Below is a small trained network, with its code and all its weights. Each question gives an input and a class and asks what happens when units are switched off, that is, made to give their printed mean instead of their output.

import numpy as np


def w(rows, s, z=0):
    codes = np.array(rows[::2]) - 128.0
    scale = np.full(codes.shape[1], s)
    scale[-1] = z or s
    return codes * scale


def norm(h):
    return h / np.sqrt((h * h).mean(-1, keepdims=True) + 1e-5)


def f(y):
    return y / 2 * (1 + np.tanh(0.7978845608 * (y + 0.044715 * y**3)))


def log_softmax(a):
    a = a - a.max(-1, keepdims=True)
    return a - np.log(np.exp(a).sum(-1, keepdims=True))


def net(x, mask):
    res = np.array(x, float).reshape(1, 4) / 4 @ E
    u = 0
    for l in range(2):
        y = f(norm(res) @ A[l][:, :-1].T + A[l][:, -1])
        res = res + np.where(mask[u : u + 8], y, B[l][:, -1]) @ B[l][:, :-1]
        u += 8
    return log_softmax(norm(res)[-1] @ U[:, :-1].T + U[:, -1])


A, B = {}, {}
E = w([
[223,174,29,34,101,194,185,244,78,115,64],'x0',
[160,63,146,123,166,1,155,103,142,192,30],'x1',
[160,118,105,105,120,124,142,167,123,125,103],'x2',
[53,180,146,99,109,242,127,167,68,80,222],'x3',
],0.00045)
A[0] = w([
[138,147,120,46,173,78,215,158,64,191,29,86],'L0N0',
[82,139,179,144,158,200,123,96,98,112,200,111],'L0N1',
[127,129,129,122,125,118,142,130,141,123,133,158],'L0N2',
[145,120,110,146,101,118,115,126,167,107,137,168],'L0N3',
[129,72,141,172,150,5,90,72,192,183,82,36],'L0N4',
[134,192,77,76,97,215,155,192,94,81,133,66],'L0N5',
[133,126,127,131,144,138,98,143,103,146,134,76],'L0N6',
[250,97,62,107,126,98,139,183,137,183,48,2],'L0N7',
],0.0015,0.00062)
B[0] = w([
[87,215,70,163,154,155,95,58,153,81,151,218],'L0N0',
[207,169,48,137,52,126,109,141,189,166,70,194],'L0N1',
[137,107,97,141,139,133,121,131,119,133,135,139],'L0N2',
[98,94,103,163,84,147,121,152,114,124,166,146],'L0N3',
[121,73,150,74,154,149,176,205,12,167,157,235],'L0N4',
[104,74,226,58,190,130,167,174,35,221,147,255],'L0N5',
[112,134,176,103,121,129,155,118,141,89,121,111],'L0N6',
[209,144,146,150,9,121,145,105,241,1,100,224],'L0N7',
],0.00098,0.00086)
A[1] = w([
[223,134,72,111,108,106,164,142,177,74,42,39],'L1N0',
[101,90,169,142,184,52,119,109,103,170,115,49],'L1N1',
[84,150,153,171,129,172,77,83,129,143,204,116],'L1N2',
[81,185,128,69,177,153,134,93,89,102,120,139],'L1N3',
[163,179,69,86,94,201,138,182,127,76,144,39],'L1N4',
[126,117,169,184,118,6,98,44,248,115,75,1],'L1N5',
[231,121,86,83,151,84,175,148,127,159,43,47],'L1N6',
[123,123,178,78,147,177,139,181,86,128,144,51],'L1N7',
],0.002,0.00076)
B[1] = w([
[188,138,184,102,56,60,151,79,210,44,29,252],'L1N0',
[113,90,215,74,87,85,176,36,80,161,173,165],'L1N1',
[160,178,157,140,116,129,99,134,248,55,1,217],'L1N2',
[203,124,13,166,152,94,149,132,112,142,137,176],'L1N3',
[78,77,183,61,134,97,171,122,40,217,158,254],'L1N4',
[124,149,95,30,120,208,175,217,18,181,168,221],'L1N5',
[105,224,179,153,56,169,68,106,209,58,94,237],'L1N6',
[199,180,85,85,39,189,132,197,85,205,124,184],'L1N7',
],0.0012,0.00091)
U = w([
[65,166,137,241,165,188,20,114,253,107,155,151],'0',
[159,189,64,54,111,227,153,240,13,217,185,165],'1',
[227,175,158,62,41,56,193,94,200,23,10,164],'2',
[66,11,216,122,180,27,166,41,38,220,191,164],'3',
[173,59,109,160,122,106,123,162,141,86,144,3],'4',
[138,168,28,162,208,65,162,79,96,117,126,48],'5',
],0.0055,0.0047)

Each question gives the input, the list of numbers given to net, and the class t.
The units are the neurons (one row each of A and B). Each row of codes is followed by its name. A weight is (code - 128) times the scale printed after its matrix; where a second scale follows, it is the last column's (A, B and U).
mask holds one flag per neuron, layer by layer. A switched-off neuron (its flag False) gives its mean, the last column of its row in B, instead of its output. The means were averaged over made-up inputs and are rounded, as every weight is.
A unit's drop is (log p(t) with every unit on - log p(t) with that unit switched off) / (log p(t) with every unit on - log p(t) with every unit switched off).
The circuit of an input: a set's keep is (log p(t) with only the set's units on - log p(t) with every unit switched off) / (log p(t) with every unit on - log p(t) with every unit switched off). Starting from the 12 units with the biggest drops (on a tie, the unit counted first), units are removed one at a time, each time the one whose removal leaves the highest keep (on an exact tie, the one counted first), for as long as the keep stays at least 0.8.
circuit, biggest first: the units of the circuit, biggest drop first
unit that matters most: the unit with the biggest drop
k most important neurons: the k neurons with the biggest drops, biggest first
k most important neurons of layer l: the k neurons of layer l with the biggest drops, biggest first
drop when u is switched off: that unit's drop, to one decimal
input [8,-1,5,0], class 2: 4 most important neurons : (L0N7 L1N0 L0N4 L1N5)
input [-6,4,0,8], class 0: unit that matters most : L1N2
input [3,4,-8,2], class 5: circuit, biggest first : (L0N0 L1N3)
input [-1,2,-1,-4], class 3: 3 most important neurons of layer 1 : (L1N2 L1N1 L1N5)
input [-2,5,-1,7], class 0: 2 most important neurons : (L0N5 L1N4)
input [-5,3,1,6], class 0: 3 most important neurons : (L1N2 L0N5 L1N4)
input [0,-4,-1,-4], class 0: 2 most important neurons : (L0N7 L0N3)
input [-2,-1,1,-2], class 3: 3 most important neurons : (L0N4 L1N5 L1N1)
input [0,1,-4,0], class 3: 3 most important neurons of layer 0 : (L0N7 L0N5 L0N0)
input [1,8,-4,6], class 5: 2 most important neurons of layer 0 : (L0N0 L0N5)
input [0,-2,-6,-7], class 3: 2 most important neurons of layer 0 : (L0N1 L0N4)
input [3,8,-1,8], class 5: 2 most important neurons of layer 0 : (L0N0 L0N4)
input [1,8,-8,5], class 5: 2 most important neurons of layer 1 : (L1N3 L1N4)
input [-2,2,1,-3], class 3: circuit, biggest first : (L0N4)
input [7,-4,2,-3], class 2: 2 most important neurons of layer 0 : (L0N7 L0N4)
input [7,-2,-1,-2], class 2: 3 most important neurons : (L0N7 L1N0 L0N4)
input [-1,-3,3,-2], class 0: drop when L1N1 is switched off : 0.1
input [-3,-3,-1,-7], class 3: drop when L0N2 is switched off : 0.0
input [8,-2,-5,-3], class 2: drop when L0N7 is switched off : 0.4
